Below are the code and all the weights of a small trained network. Each question names an input and a class and asks about switching units off, where a switched-off unit gives its printed mean instead of its output.

import numpy as np


def w(rows, s, z=0):
    codes = np.array(rows[::2]) - 128.0
    scale = np.full(codes.shape[1], s)
    scale[-1] = z or s
    return codes * scale


def f(y):
    return y / 2 * (1 + np.tanh(0.7978845608 * (y + 0.044715 * y**3)))


def log_softmax(a):
    a = a - a.max(-1, keepdims=True)
    return a - np.log(np.exp(a).sum(-1, keepdims=True))


def net(x, mask):
    res = np.array(x, float).reshape(1, 8) / 4 @ E
    y = f(res @ A[0][:, :-1].T + A[0][:, -1])
    res = res + np.where(mask, y, B[0][:, -1]) @ B[0][:, :-1]
    return log_softmax(res[-1] @ U[:, :-1].T + U[:, -1])


A, B = {}, {}
E = w([
[83,112,203,55,125,97,105,54,119,172],'x0',
[159,158,178,102,229,221,178,50,74,100],'x1',
[118,90,85,102,125,170,185,100,14,144],'x2',
[190,131,83,230,117,138,70,83,102,98],'x3',
[105,134,100,33,106,148,131,127,91,131],'x4',
[197,189,107,174,135,183,137,187,232,28],'x5',
[127,39,199,154,254,93,154,110,79,72],'x6',
[121,82,131,111,81,49,127,179,174,84],'x7',
],0.0091)
A[0] = w([
[131,187,63,102,33,115,17,112,150,156,246],'n0',
[91,66,214,141,151,66,142,70,54,123,181],'n1',
[180,58,184,141,162,51,57,96,62,191,168],'n2',
[66,154,162,2,88,134,169,209,144,197,211],'n3',
[149,131,117,175,152,138,180,66,45,137,254],'n4',
[167,86,152,165,235,237,219,143,66,83,171],'n5',
[147,176,139,217,33,130,58,227,149,97,211],'n6',
[140,134,71,179,113,79,120,198,231,104,208],'n7',
[193,140,137,100,191,197,207,157,106,110,154],'n8',
[145,160,108,180,100,103,113,197,210,107,154],'n9',
[127,110,147,155,86,162,61,78,60,127,190],'n10',
[84,18,141,142,132,126,101,90,122,124,135],'n11',
[119,55,191,123,179,164,239,78,65,105,195],'n12',
[162,155,87,152,108,137,143,90,136,154,113],'n13',
],0.008,0.004)
B[0] = w([
[170,149,115,112,121,133,63,220,118,227,249],'n0',
[29,143,80,104,171,32,43,162,115,89,229],'n1',
[80,116,191,166,254,80,71,118,124,129,211],'n2',
[101,132,175,22,15,173,92,142,139,142,254],'n3',
[94,157,66,187,183,175,155,107,93,121,213],'n4',
[171,138,70,156,69,132,180,46,46,50,251],'n5',
[239,44,97,237,127,128,57,186,216,157,241],'n6',
[213,49,166,144,22,68,113,112,215,63,235],'n7',
[162,95,40,53,44,120,206,72,83,70,204],'n8',
[212,96,244,174,38,80,67,106,172,92,217],'n9',
[88,139,147,168,255,172,146,200,72,142,176],'n10',
[115,192,163,184,137,62,39,101,146,146,176],'n11',
[82,136,83,105,150,76,171,124,81,13,240],'n12',
[164,80,73,89,147,191,140,160,104,135,152],'n13',
],0.0071,0.013)
U = w([
[15,150,166,143,239,51,88,76,138,107,107],'0',
[255,74,180,216,111,91,69,126,240,105,115],'1',
[94,152,188,23,86,125,109,126,177,160,250],'2',
[89,150,91,128,144,113,238,45,104,47,49],'3',
[173,177,81,194,230,213,136,128,108,189,94],'4',
],0.0087,0.0018)

Each question gives the input, the list of numbers given to net, and the class t.
The units are the neurons (one row each of A and B). Each row of codes is followed by its name. A weight is (code - 128) times the scale printed after its matrix; where a second scale follows, it is the last column's (A, B and U).
mask holds one flag per neuron, in row order. A switched-off neuron (its flag False) gives its mean, the last column of its row in B, instead of its output. The means were averaged over made-up inputs and are rounded, as every weight is.
A unit's drop is (log p(t) with every unit on - log p(t) with that unit switched off) / (log p(t) with every unit on - log p(t) with every unit switched off).
The circuit of an input: a set's keep is (log p(t) with only the set's units on - log p(t) with every unit switched off) / (log p(t) with every unit on - log p(t) with every unit switched off). Starting from the 12 units with the biggest drops (on a tie, the unit counted first), units are removed one at a time, each time the one whose removal leaves the highest keep (on an exact tie, the one counted first), for as long as the keep stays at least 0.8.
units of the circuit, in order: the units of the circuit, biggest drop first
top k neurons: the k neurons with the biggest drops, biggest first
drop when u is switched off: that unit's drop, to one decimal
input [7,5,7,-2,4,2,-2,7], class 3: units of the circuit, in order => (n12)
input [5,-2,1,8,6,-6,-8,2], class 4: units of the circuit, in order => (n10 n7)
input [2,4,-6,1,8,-2,2,8], class 2: top 4 neurons => (n4 n10 n12 n3)
input [7,1,8,0,1,2,6,4], class 0: top 2 neurons => (n1 n2)
input [-3,-7,-1,1,-1,-8,-1,-3], class 0: units of the circuit, in order => (n9 n2)
input [-6,-3,7,-2,8,-5,8,3], class 0: top 3 neurons => (n1 n11 n2)
input [-1,-6,-3,-4,-3,-2,5,-4], class 0: units of the circuit, in order => (n6 n2)
input [-3,-5,5,6,8,-7,-2,8], class 2: units of the circuit, in order => (n0 n9)
input [1,2,0,-5,3,1,3,5], class 2: top 3 neurons => (n3 n4 n5)
input [0,2,3,3,1,8,-6,-8], class 4: top 2 neurons => (n7 n13)
input [5,6,-8,-8,-7,-4,-4,2], class 2: drop when n3 is switched off => 0.4
input [5,-8,-3,8,4,-7,1,6], class 0: drop when n9 is switched off => 0.2
input [2,-1,8,6,5,-7,-4,5], class 0: drop when n1 is switched off => 0.0
input [-6,5,-5,-4,4,8,6,1], class 3: units of the circuit, in order => (n8)
input [5,2,5,4,7,-1,-3,-1], class 4: units of the circuit, in order => (n10 n7)
